Below is a small trained network, with its code and all its weights. Each question gives an input and a class and asks what happens when units are switched off, that is, made to give their printed mean instead of their output.

import numpy as np


def w(rows, s, z=0):
    codes = np.array(rows[::2]) - 128.0
    scale = np.full(codes.shape[1], s)
    scale[-1] = z or s
    return codes * scale


def norm(h):
    return h / np.sqrt((h * h).mean(-1, keepdims=True) + 1e-5)


def f(y):
    return np.maximum(y, 0)


def log_softmax(a):
    a = a - a.max(-1, keepdims=True)
    return a - np.log(np.exp(a).sum(-1, keepdims=True))


def net(x, mask):
    res = np.array(x, float).reshape(1, 7) / 4 @ E
    u = 0
    for l in range(3):
        y = f(norm(res) @ A[l][:, :-1].T + A[l][:, -1])
        res = res + np.where(mask[u : u + 7], y, B[l][:, -1]) @ B[l][:, :-1]
        u += 7
    return log_softmax(norm(res)[-1] @ U[:, :-1].T + U[:, -1])


A, B = {}, {}
E = w([
[141,99,119,152,120,125,119,130],'x0',
[130,110,111,152,138,150,128,129],'x1',
[95,101,2,115,135,89,157,213],'x2',
[153,108,112,134,118,125,132,101],'x3',
[135,55,143,77,207,64,139,145],'x4',
[125,142,138,112,124,119,131,128],'x5',
[105,112,164,196,130,84,219,124],'x6',
],0.0078)
A[0] = w([
[159,126,159,108,121,160,60,145,142],'L0N0',
[105,110,127,124,85,141,255,152,6],'L0N1',
[142,135,134,138,152,103,125,136,26],'L0N2',
[106,151,142,161,112,131,133,87,86],'L0N3',
[127,148,182,188,167,124,180,109,91],'L0N4',
[109,100,178,122,156,61,146,143,186],'L0N5',
[134,181,66,144,95,109,142,148,50],'L0N6',
],0.0094,0.0018)
B[0] = w([
[106,68,137,120,164,158,114,58,222],'L0N0',
[86,129,130,129,6,114,141,136,222],'L0N1',
[86,151,144,157,131,50,190,79,141],'L0N2',
[114,170,31,168,107,127,114,157,195],'L0N3',
[199,108,176,122,146,103,148,171,243],'L0N4',
[119,147,96,147,170,246,155,101,254],'L0N5',
[255,52,177,47,79,247,69,153,216],'L0N6',
],0.0079,0.0049)
A[1] = w([
[178,199,188,193,2,68,165,197,121],'L1N0',
[167,209,149,178,182,53,163,122,143],'L1N1',
[78,146,174,167,207,70,143,120,165],'L1N2',
[102,169,138,114,190,80,95,100,1],'L1N3',
[147,108,131,90,37,233,66,152,61],'L1N4',
[141,132,181,50,61,164,65,81,254],'L1N5',
[168,181,157,246,107,179,56,68,75],'L1N6',
],0.0071,0.0024)
B[1] = w([
[175,136,63,228,146,78,98,194,214],'L1N0',
[216,139,103,174,45,140,52,122,158],'L1N1',
[171,77,87,104,3,125,113,47,160],'L1N2',
[149,152,202,122,147,149,108,134,134],'L1N3',
[98,169,134,41,93,161,156,166,254],'L1N4',
[66,92,120,238,201,165,130,144,254],'L1N5',
[91,252,145,112,149,39,128,147,216],'L1N6',
],0.0069,0.0074)
A[2] = w([
[104,108,159,64,206,141,185,156,247],'L2N0',
[69,31,148,153,97,63,225,129,160],'L2N1',
[123,104,89,96,84,88,200,195,67],'L2N2',
[2,102,103,149,99,136,84,128,167],'L2N3',
[179,121,179,162,101,145,211,144,184],'L2N4',
[82,153,85,185,76,141,120,91,232],'L2N5',
[191,119,153,202,123,115,189,138,114],'L2N6',
],0.0084,0.0016)
B[2] = w([
[194,103,101,167,144,75,66,127,251],'L2N0',
[20,254,188,52,161,154,136,81,221],'L2N1',
[53,94,154,159,175,81,92,87,246],'L2N2',
[141,163,161,96,67,69,218,97,225],'L2N3',
[172,145,123,117,56,106,199,130,249],'L2N4',
[41,107,129,129,193,43,109,100,229],'L2N5',
[200,96,112,45,119,190,121,114,255],'L2N6',
],0.0082,0.0046)
U = w([
[3,198,161,108,154,84,122,63,252],'0',
[116,98,98,62,94,227,74,208,130],'1',
[219,190,131,245,90,40,99,182,91],'2',
[58,96,75,165,21,66,184,211,58],'3',
[162,43,185,175,211,154,33,63,112],'4',
[133,53,36,72,201,22,57,174,70],'5',
[236,97,171,83,82,153,208,80,140],'6',
],0.012,0.0025)

Each question gives the input, the list of numbers given to net, and the class t.
The units are the neurons (one row each of A and B). Each row of codes is followed by its name. A weight is (code - 128) times the scale printed after its matrix; where a second scale follows, it is the last column's (A, B and U).
mask holds one flag per neuron, layer by layer. A switched-off neuron (its flag False) gives its mean, the last column of its row in B, instead of its output. The means were averaged over made-up inputs and are rounded, as every weight is.
A unit's drop is (log p(t) with every unit on - log p(t) with that unit switched off) / (log p(t) with every unit on - log p(t) with every unit switched off).
The circuit of an input: a set's keep is (log p(t) with only the set's units on - log p(t) with every unit switched off) / (log p(t) with every unit on - log p(t) with every unit switched off). Starting from the 12 units with the biggest drops (on a tie, the unit counted first), units are removed one at a time, each time the one whose removal leaves the highest keep (on an exact tie, the one counted first), for as long as the keep stays at least 0.8.
circuit, biggest first: the units of the circuit, biggest drop first
most important unit: the unit with the biggest drop
top k neurons: the k neurons with the biggest drops, biggest first
top k neurons in layer l: the k neurons of layer l with the biggest drops, biggest first
drop when u is switched off: that unit's drop, to one decimal
input [0,7,-4,-8,1,7,-5], class 4: circuit, biggest first -> (L0N0)
input [-4,1,-4,-4,1,5,-2], class 4: circuit, biggest first -> (L2N1, L0N0)
input [1,-8,-4,-5,-2,-5,-8], class 0: circuit, biggest first -> (L0N6, L2N3, L1N5)
input [5,7,0,-6,-6,-5,-8], class 0: circuit, biggest first -> (L1N6, L2N5)
input [-1,-4,-7,6,-3,6,8], class 2: circuit, biggest first -> (L1N0, L0N3)
input [6,-1,-8,-3,7,-3,2], class 6: circuit, biggest first -> (L2N4, L2N2)
input [-2,-1,-1,-6,2,-4,-8], class 4: circuit, biggest first -> (L0N0, L1N5)
input [7,2,-1,-7,2,1,-3], class 4: top 2 neurons -> (L0N1, L0N0)
input [6,-7,0,5,5,-3,1], class 6: top 2 neurons in layer 2 -> (L2N2, L2N5)
input [4,-7,-8,-6,1,0,5], class 6: top 3 neurons in layer 0 -> (L0N4, L0N5, L0N1)
input [-2,0,0,8,-5,7,-7], class 0: top 2 neurons in layer 2 -> (L2N6, L2N3)
input [-3,-5,-3,-6,1,-4,-2], class 4: top 2 neurons in layer 2 -> (L2N1, L2N0)
input [4,3,0,-6,3,-2,-1], class 4: top 2 neurons -> (L0N5, L0N1)
input [-2,-3,0,-2,-7,8,4], class 2: circuit, biggest first -> (L1N0)
input [2,-6,-8,-7,4,-8,1], class 6: top 2 neurons -> (L0N4, L1N2)
input [2,6,2,5,0,0,-1], class 1: top 2 neurons -> (L1N6, L2N5)
input [4,8,-3,4,0,-8,-4], class 0: top 2 neurons -> (L0N6, L0N4)
input [-3,0,-5,-3,1,-8,3], class 6: top 3 neurons -> (L0N4, L2N6, L0N1)
input [6,7,-8,4,-3,8,1], class 2: top 2 neurons in layer 0 -> (L0N4, L0N5)
input [1,-3,5,6,3,4,6], class 0: most important unit -> L2N1
input [5,-7,-1,-6,8,-2,7], class 6: top 2 neurons in layer 2 -> (L2N6, L2N4)
input [-6,-8,-2,1,-3,-7,7], class 2: drop when L1N0 is switched off -> 0.3
